Below are the code and all the weights of a small trained network. Each question names an input and a target symbol and asks about switching units off, where a switched-off unit gives its printed mean instead of its output.

import numpy as np


def w(rows, s, z=0):
    codes = np.array(rows[::2]) - 128.0
    scale = np.full(codes.shape[1], s)
    scale[-1] = z or s
    return codes * scale


def norm(h):
    return h / np.sqrt((h * h).mean(-1, keepdims=True) + 1e-5)


def f(y):
    return np.maximum(y, 0)


def softmax(a):
    e = np.exp(a - a.max(-1, keepdims=True))
    return e / e.sum(-1, keepdims=True)


def log_softmax(a):
    a = a - a.max(-1, keepdims=True)
    return a - np.log(np.exp(a).sum(-1, keepdims=True))


def net(x, mask):
    ids = ['αδεζηλμξσφψω'.index(c) for c in x.split()]
    T = len(ids)
    res = E[ids] + P[:T]
    u = 0
    for l in range(3):
        q, k, v = (norm(res) @ M[l].T for M in (Q, K, V))
        z = softmax(np.where(np.tri(T) > 0, q @ k.T / 3**0.5, -1e9)) @ v
        res = res + np.where(mask[u], z, O[l][:, -1]) @ O[l][:, :-1]
        u += 1
        y = f(norm(res) @ A[l][:, :-1].T + A[l][:, -1])
        res = res + np.where(mask[u : u + 4], y, B[l][:, -1]) @ B[l][:, :-1]
        u += 4
    return log_softmax(norm(res)[-1] @ U[:, :-1].T + U[:, -1])


Q, K, V, O, A, B = {}, {}, {}, {}, {}, {}
E = w([
[141,230,164,86,152],'α',
[113,116,19,76,111],'δ',
[93,126,125,173,102],'ε',
[70,59,110,70,111],'ζ',
[119,161,132,118,206],'η',
[86,95,158,148,157],'λ',
[75,143,117,147,120],'μ',
[135,158,122,125,197],'ξ',
[189,135,155,95,137],'σ',
[81,121,4,36,183],'φ',
[133,105,117,122,156],'ψ',
[133,115,55,163,101],'ω',
],0.026)
P = w([
[158,252,120,71,126],'0',
[161,146,88,134,173],'1',
[156,142,88,136,173],'2',
[153,143,94,138,172],'3',
[151,144,96,139,173],'4',
[147,145,96,141,172],'5',
[152,144,91,138,170],'6',
],0.013)
Q[0] = w([
[104,168,78,127,120],'L0H0',
[160,91,191,117,148],'L0H0',
[106,150,143,92,2],'L0H0',
],0.019)
K[0] = w([
[44,9,185,106,151],'L0H0',
[232,237,36,111,96],'L0H0',
[183,2,120,210,188],'L0H0',
],0.0094)
V[0] = w([
[172,189,139,196,95],'L0H0',
[99,80,231,174,254],'L0H0',
[19,79,205,83,55],'L0H0',
],0.0082)
O[0] = w([
[197,197,169,254,120,153],'L0H0',
[185,85,240,126,234,52],'L0H0',
[42,167,251,54,137,5],'L0H0',
],0.0069,0.0022)
A[0] = w([
[70,102,167,45,130,3],'L0N0',
[94,126,122,121,13,72],'L0N1',
[152,89,158,216,11,92],'L0N2',
[144,92,141,66,113,94],'L0N3',
],0.012,0.0017)
B[0] = w([
[199,13,107,154,2,254],'L0N0',
[143,78,93,123,177,247],'L0N1',
[253,89,233,133,116,223],'L0N2',
[155,80,137,253,127,170],'L0N3',
],0.0097,0.0017)
Q[1] = w([
[201,251,148,81,173],'L1H0',
[131,120,150,16,160],'L1H0',
[68,253,77,137,116],'L1H0',
],0.013)
K[1] = w([
[228,247,162,46,77],'L1H0',
[112,190,159,16,204],'L1H0',
[50,194,64,137,49],'L1H0',
],0.012)
V[1] = w([
[97,77,143,38,254],'L1H0',
[76,145,70,131,161],'L1H0',
[124,59,180,193,124],'L1H0',
],0.01)
O[1] = w([
[137,138,23,5,135,23],'L1H0',
[2,229,151,197,154,255],'L1H0',
[188,169,103,128,171,64],'L1H0',
],0.0074,0.0046)
A[1] = w([
[254,64,74,135,37,36],'L1N0',
[69,150,125,57,181,3],'L1N1',
[216,26,170,63,238,172],'L1N2',
[121,35,62,49,134,91],'L1N3',
],0.009,0.0042)
B[1] = w([
[50,109,106,214,156,198],'L1N0',
[48,7,130,106,118,146],'L1N1',
[94,219,166,7,183,255],'L1N2',
[88,177,214,111,82,218],'L1N3',
],0.012,0.0048)
Q[2] = w([
[244,72,30,175,216],'L2H0',
[160,11,153,50,66],'L2H0',
[171,178,223,209,5],'L2H0',
],0.011)
K[2] = w([
[254,153,78,169,96],'L2H0',
[134,70,127,95,193],'L2H0',
[101,134,184,210,130],'L2H0',
],0.016)
V[2] = w([
[184,119,195,117,11],'L2H0',
[78,128,214,120,176],'L2H0',
[78,47,153,89,79],'L2H0',
],0.011)
O[2] = w([
[114,105,156,108,68,3],'L2H0',
[2,148,182,141,84,183],'L2H0',
[83,29,126,127,77,59],'L2H0',
],0.013,0.0062)
A[2] = w([
[191,208,68,129,153,147],'L2N0',
[158,135,160,184,53,177],'L2N1',
[2,60,125,74,52,141],'L2N2',
[106,60,136,24,127,250],'L2N3',
],0.012,0.0019)
B[2] = w([
[104,40,141,78,11,255],'L2N0',
[170,108,145,49,253,171],'L2N1',
[194,56,135,192,192,219],'L2N2',
[123,101,252,142,139,196],'L2N3',
],0.013,0.0066)
U = w([
[142,186,174,87,5,175],'α',
[93,112,51,78,52,254],'δ',
[213,169,220,162,131,54],'ε',
[100,42,181,137,86,147],'ζ',
[112,149,77,56,166,86],'η',
[87,141,189,14,133,144],'λ',
[64,186,126,184,115,162],'μ',
[198,208,62,94,168,100],'ξ',
[164,136,143,99,55,222],'σ',
[95,85,63,104,204,24],'φ',
[158,134,101,110,114,160],'ψ',
[194,119,85,200,107,91],'ω',
],0.012,0.0035)

Each question gives the input, a string of symbols that net reads in full, and the target symbol t.
The units are the heads (3 rows each of Q, K, V and O) and the neurons (one row each of A and B). Each row of codes is followed by its name. A weight is (code - 128) times the scale printed after its matrix; where a second scale follows, it is the last column's (O, A, B and U).
mask holds one flag per unit, layer by layer, with each layer's heads first. A switched-off unit (its flag False) gives its mean, the last column of its rows in O or B, instead of its output. The means were averaged over made-up inputs and are rounded, as every weight is.
A unit's drop is (log p(t) with every unit on - log p(t) with that unit switched off) / (log p(t) with every unit on - log p(t) with every unit switched off).
The circuit of an input: a set's keep is (log p(t) with only the set's units on - log p(t) with every unit switched off) / (log p(t) with every unit on - log p(t) with every unit switched off). Starting from the 12 units with the biggest drops (on a tie, the unit counted first), units are removed one at a time, each time the one whose removal leaves the highest keep (on an exact tie, the one counted first), for as long as the keep stays at least 0.8.
circuit, biggest first: the units of the circuit, biggest drop first
most important unit: the unit with the biggest drop
top k neurons: the k neurons with the biggest drops, biggest first
top k neurons in layer l: the k neurons of layer l with the biggest drops, biggest first
drop when u is switched off: that unit's drop, to one decimal
input φ ω ξ, target φ: circuit, biggest first	(L1N1 L1H0 L2H0)
input ξ ξ μ ζ λ, target ξ: circuit, biggest first	(L2H0 L0H0 L1H0)
input δ ω μ ω ξ μ η, target δ: circuit, biggest first	(L0H0 L2N0 L2H0)
input ε δ η λ, target ε: circuit, biggest first	(L0H0 L0N2 L1H0)
input λ ξ μ ε μ α μ, target λ: circuit, biggest first	(L0H0 L1H0)
input ζ μ μ λ ψ, target ζ: circuit, biggest first	(L2H0)
input ξ ζ ε μ, target ζ: circuit, biggest first	(L0H0 L2H0 L2N2)
input α ξ ξ ε μ μ σ, target α: top 4 neurons	(L1N3 L2N0 L1N2 L2N2)
input λ η μ ε μ φ, target λ: circuit, biggest first	(L0H0 L1N3)
input ξ δ ξ σ, target ξ: circuit, biggest first	(L2H0 L0H0)
input ζ μ μ η ε μ, target ζ: circuit, biggest first	(L0H0 L0N0 L2N2)
input α δ μ λ, target α: top 2 neurons	(L2N0 L2N2)
input ε μ ζ λ η, target ε: top 3 neurons in layer 1	(L1N2 L1N3 L1N0)
input μ μ μ ξ ε, target ε: most important unit	L0N2
input δ μ μ μ ξ μ ξ, target δ: top 2 neurons	(L2N0 L1N3)
input ε λ μ ε η ξ ξ, target ε: top 3 neurons	(L0N2 L2N1 L1N2)
input ε μ ξ φ μ λ φ, target λ: top 3 neurons	(L1N2 L2N3 L1N3)
input μ ε ε μ α, target α: top 2 neurons in layer 1	(L1N2 L1N3)
input λ μ μ ξ, target λ: top 2 neurons	(L1N2 L2N3)
input λ η μ μ μ μ σ, target λ: most important unit	L1N2
input ξ λ δ ξ δ, target λ: drop when L0H0 is switched off	1.4
input μ ω ξ ξ ω λ, target μ: drop when L0H0 is switched off	1.0
input ξ μ ψ, target ξ: drop when L2H0 is switched off	1.3
input μ δ μ μ μ σ, target μ: drop when L2N2 is switched off	0.1
